Here is a tiny trained network, its code and every weight. The questions are about switching its units off for an input and a target symbol, where a switched-off unit gives its printed mean instead of its output.

import numpy as np


def w(rows, s, z=0):
    codes = np.array(rows[::2]) - 128.0
    scale = np.full(codes.shape[1], s)
    scale[-1] = z or s
    return codes * scale


def norm(h):
    return h / np.sqrt((h * h).mean(-1, keepdims=True) + 1e-5)


def f(y):
    return y / 2 * (1 + np.tanh(0.7978845608 * (y + 0.044715 * y**3)))


def softmax(a):
    e = np.exp(a - a.max(-1, keepdims=True))
    return e / e.sum(-1, keepdims=True)


def log_softmax(a):
    a = a - a.max(-1, keepdims=True)
    return a - np.log(np.exp(a).sum(-1, keepdims=True))


def net(x, mask):
    ids = ['ΓΛΣΨβδεημτφω'.index(c) for c in x.split()]
    T = len(ids)
    res = E[ids] + P[:T]
    r = norm(res)
    for j in range(2):
        rows = slice(2 * j, 2 * j + 2)
        q, k, v = (r @ M[0][rows].T for M in (Q, K, V))
        z = softmax(np.where(np.tri(T) > 0, q @ k.T / 2**0.5, -1e9)) @ v
        o = O[0][rows]
        res = res + np.where(mask[j], z, o[:, -1]) @ o[:, :-1]
    y = f(norm(res) @ A[0][:, :-1].T + A[0][:, -1])
    res = res + np.where(mask[2:14], y, B[0][:, -1]) @ B[0][:, :-1]
    return log_softmax(norm(res)[-1] @ U[:, :-1].T + U[:, -1])


Q, K, V, O, A, B = {}, {}, {}, {}, {}, {}
E = w([
[113,70,100,222],'Γ',
[167,78,51,71],'Λ',
[180,93,112,93],'Σ',
[191,78,96,122],'Ψ',
[112,191,113,78],'β',
[86,162,57,72],'δ',
[164,94,107,3],'ε',
[82,180,57,69],'η',
[187,80,86,141],'μ',
[161,87,28,108],'τ',
[164,52,233,146],'φ',
[67,61,166,109],'ω',
],0.016)
P = w([
[147,97,157,246],'0',
[142,93,140,93],'1',
[135,110,153,94],'2',
[125,103,118,142],'3',
[134,123,143,117],'4',
[132,112,121,135],'5',
[134,135,151,99],'6',
[132,136,134,115],'7',
[131,129,118,131],'8',
[135,139,137,121],'9',
[127,142,131,110],'10',
[133,142,124,124],'11',
[128,154,134,109],'12',
[129,142,112,137],'13',
],0.012)
Q[0] = w([
[237,134,112,52],'h1',
[21,137,50,163],'h1',
[184,149,172,181],'h2',
[253,54,20,107],'h2',
],0.007)
K[0] = w([
[66,124,95,171],'h1',
[12,119,174,63],'h1',
[125,152,117,115],'h2',
[122,179,151,229],'h2',
],0.011)
V[0] = w([
[140,161,125,122],'h1',
[115,108,198,94],'h1',
[72,91,173,61],'h2',
[72,68,8,103],'h2',
],0.012)
O[0] = w([
[159,172,168,148,62],'h1',
[152,135,255,95,195],'h1',
[89,58,144,157,238],'h2',
[75,69,43,160,253],'h2',
],0.0099,0.0042)
A[0] = w([
[144,38,154,220,209],'n1',
[72,183,6,70,195],'n2',
[229,167,129,45,156],'n3',
[81,106,203,148,148],'n4',
[33,87,197,123,187],'n5',
[149,103,40,167,15],'n6',
[140,55,125,88,172],'n7',
[136,187,98,151,152],'n8',
[248,180,181,129,85],'n9',
[71,40,124,188,244],'n10',
[206,85,98,109,253],'n11',
[74,115,172,186,141],'n12',
],0.012,0.0037)
B[0] = w([
[158,168,136,93,206],'n1',
[164,171,135,119,191],'n2',
[113,150,116,246,148],'n3',
[105,189,80,100,173],'n4',
[111,168,150,79,226],'n5',
[97,111,125,117,147],'n6',
[140,145,160,95,191],'n7',
[130,160,127,99,128],'n8',
[85,155,145,178,140],'n9',
[123,150,144,105,248],'n10',
[149,62,170,158,169],'n11',
[157,172,107,125,162],'n12',
],0.012,0.014)
U = w([
[172,128,128,200,145],'Γ',
[118,129,151,170,29],'Λ',
[134,121,94,136,4],'Σ',
[171,73,214,125,90],'Ψ',
[91,222,181,250,162],'β',
[108,139,59,144,91],'δ',
[107,141,186,182,39],'ε',
[125,181,49,151,68],'η',
[183,227,95,162,30],'μ',
[124,142,104,143,25],'τ',
[142,189,196,180,9],'φ',
[72,185,208,72,234],'ω',
],0.011,0.0032)

Each question gives the input, a string of symbols that net reads in full, and the target symbol t.
The units are the heads (2 rows each of Q, K, V and O) and the neurons (one row each of A and B). Each row of codes is followed by its name. A weight is (code - 128) times the scale printed after its matrix; where a second scale follows, it is the last column's (O, A, B and U).
mask holds one flag per unit, heads first, then neurons. A switched-off unit (its flag False) gives its mean, the last column of its rows in O or B, instead of its output. The means were averaged over made-up inputs and are rounded, as every weight is.
A unit's drop is (log p(t) with every unit on - log p(t) with that unit switched off) / (log p(t) with every unit on - log p(t) with every unit switched off).
The circuit of an input: a set's keep is (log p(t) with only the set's units on - log p(t) with every unit switched off) / (log p(t) with every unit on - log p(t) with every unit switched off). Starting from the 12 units with the biggest drops (on a tie, the unit counted first), units are removed one at a time, each time the one whose removal leaves the highest keep (on an exact tie, the one counted first), for as long as the keep stays at least 0.8.
circuit, biggest first: the units of the circuit, biggest drop first
unit that matters most: the unit with the biggest drop
top k neurons: the k neurons with the biggest drops, biggest first
which heads matter: for each layer, one digit per head in row order, 1 if its drop is at least 0.15 and else 0, layers parted by /
drop when u is switched off: that unit's drop, to one decimal
input ω Γ ω μ μ Σ ε η δ ω ε, target Ψ: circuit, biggest first -> [n11; n4; n5; n1]
input μ η μ β β, target μ: circuit, biggest first -> [n2; n5; h1]
input μ Γ Λ η, target η: circuit, biggest first -> [h1; n5]
input ω ω ω μ μ μ ω ω Ψ Ψ β μ τ, target Ψ: unit that matters most -> n11
input β μ Λ η ω ω ω ω Λ μ φ ε, target β: circuit, biggest first -> [h2; n3; n9]
input μ Ψ β, target μ: which heads matter -> 11
input μ μ ω Γ τ ω ω φ η δ Λ φ Σ, target Γ: top 3 neurons -> [n11; n3; n5]
input μ β ω ω η Λ Σ, target Γ: top 2 neurons -> [n3; n11]
input μ Ψ ω ω ω τ Λ Λ Λ ω Λ, target Γ: top 3 neurons -> [n3; n11; n5]
input μ ω ω ω Ψ η μ ω ε ω μ τ ω τ, target Γ: top 3 neurons -> [n3; n11; n5]
input μ μ δ, target μ: top 2 neurons -> [n2; n5]
input μ η η Γ, target η: drop when n5 is switched off -> 0.2
input β β ω η Λ, target β: drop when n9 is switched off -> 0.1
input ω β Σ, target Ψ: drop when n4 is switched off -> 0.0
input ω μ ω Ψ, target Ψ: circuit, biggest first -> [n11]
input μ ω η μ, target Γ: drop when n3 is switched off -> 0.1
